Each row has a class, written as a number after it.
[  6.5  13.4 -24.4 -21.6  30.8 -23.9  11.7  -9.9  27.9 -14.6  14.7   7.3
 -34.4   3.5  -9.4 -11.7 -31.7  -5.9 -33.5   4.7 -23.4   7.4 -10.5 -49.6
  -6.7 -31.5 -13.9   7.6 -13.9  15.2   0.5  -3.4  -8.6  -2.7  14.6  -1.7
  -3.9  19.5  -0.2  -6.4  12.7 -25.3  28.8   3.6  -2.9  34.7  -7.5   1.8
   8.8  17.1] => 0
[ -1.1  20.7 -29.3 -16.9   6.7 -25.2   3.0  -1.0  -1.3 -15.3   9.7  -8.6
 -23.3  -7.6  -3.4   2.2 -45.1   0.8  11.7  -1.7 -22.4  -2.0 -15.4 -40.1
 -19.6  -9.8 -18.5  -6.5  14.3   6.3   2.4  21.3   2.6  -3.5 -18.1   8.6
  -3.0  16.0   4.1  -9.4  13.2   7.0  29.6  11.8   3.9   7.3 -15.4  -0.6
  24.2  16.8] => 1
[ 17.5   9.4 -13.5 -21.4   1.6 -35.1  17.4  -2.7  -1.0  -0.3   5.6 -11.7
 -23.5 -25.6   1.6 -18.8 -28.2  -1.8  -3.9  -6.2  -6.5  13.4 -17.5  -6.2
  -7.8 -18.1   8.2  -0.5  -5.7   8.9   9.7  18.7  -0.8  -1.7   9.0  15.6
   4.4  -3.6 -21.6  -5.3   7.5 -28.2  14.5   0.6   9.6  -7.8  -1.9   0.4
  16.5 -10.9] => 1
[ 17.3  15.8 -27.5 -24.4  -9.8 -21.8  13.6   1.8  -6.5  -0.1  15.1  -2.1
 -52.1 -17.9  -1.2   1.5 -22.2  -7.8 -20.8  -6.7  -3.6   8.3 -16.8 -10.5
   8.9 -19.7   0.0  -6.7 -16.5   3.6   4.5  35.3  -4.5  -7.4   0.4   6.8
  -6.2  15.1 -29.4  -5.2  16.7 -10.2  26.1   2.9   3.0 -11.7 -10.9  -3.4
   6.4  -3.0] => 1
[ 30.0  -5.8 -38.9 -36.5  20.9 -40.9  16.8  -1.0  11.6   4.5   2.5   1.5
 -27.2   6.5  -5.9 -24.9 -31.9   0.1 -33.5  -3.9   1.8  21.4  11.5 -50.6
  -7.7 -39.0 -12.7  -7.1  -9.0   8.0  -4.1  27.6  -1.0   1.3   5.8  13.2
   4.0   2.2 -31.3   8.4  10.6 -19.7   3.6   7.1   2.5   5.4   4.9   0.9
  42.4   5.1] => 0
[ 12.9   2.1 -15.5 -19.2  15.2 -28.1   7.9 -15.4   1.2  -4.9  21.2  -6.4
   5.2  -2.4   0.3 -43.1 -11.3 -16.1   0.8  -4.3 -12.2  20.5   5.8 -24.2
   0.4 -21.1  -5.2  -4.6 -25.1   7.1   0.9   5.3  -7.5  -9.3   3.9  19.1
   4.9  -7.6 -10.9   1.9   4.1 -10.8   8.0  73.1   8.1  15.7   8.1  -0.9
  31.0  -6.6] => 0
[ 33.7   9.5 -32.0 -22.4  14.2 -24.6  11.4  -4.4  -3.8  -5.5  17.5  -0.7
  -0.2  -3.0   4.8 -39.1 -35.3   6.1   0.5  -1.4  -8.1  19.3   0.4 -28.7
  -1.2 -10.6   9.4  -4.6 -15.0   8.1   1.7  31.2  -9.0   6.9  -3.4  16.7
   4.8   4.1 -10.0   0.6   2.7 -12.9   9.9   0.2  13.5  10.9   0.6   3.4
  35.2   2.5] => 0
[  3.9   7.9   2.7 -11.5   4.4  -7.2  -3.9 -15.1  -6.2  -7.4  24.8  -1.8
  11.9 -14.7   0.6 -28.8   2.2  12.7  -9.4  -4.9 -13.4  -3.9 -13.5  -3.0
 -21.0 -24.1   6.8   8.4  -8.7  -0.6  -4.9  -4.4   2.7  -1.7   6.2   0.0
 -10.1   0.7  -1.2   4.6   6.6 -27.6  20.6   8.4   6.6  20.5   3.4  14.3
   1.3  -3.2] => 0
[  4.9  12.2 -25.9 -17.5  -0.4 -14.4   2.0  -9.8 -18.6  -6.3  27.7  -9.4
  -0.3 -11.2  -1.7 -19.5 -47.9  -3.4  11.2  -4.7 -18.5  16.2 -10.7 -24.3
   7.4   2.0  -3.8  -8.7 -10.1   9.9   7.9  31.4  -4.0  11.6 -11.8  14.2
   2.6   9.0  -6.3   0.2   9.0   1.6  13.6   7.8   7.5   0.3  -5.5   4.1
  42.9   3.9] => 1
[ 24.0   9.1 -28.2 -33.7   1.9 -33.3 -17.7  -6.4   2.9  -9.3   8.3   8.4
 -51.5 -15.9 -11.7  -5.4 -27.6 -15.5 -38.3  -2.9  -4.9   5.6 -14.8 -29.9
 -15.6 -35.5   3.9  -9.3 -13.8  10.2 -10.4  21.9  -1.5  -1.0  10.3   0.4
 -19.6  11.3 -24.7 -20.1  21.1 -39.7  25.2   8.1   0.5   0.9  -2.4   2.2
   9.0   3.8] => 1
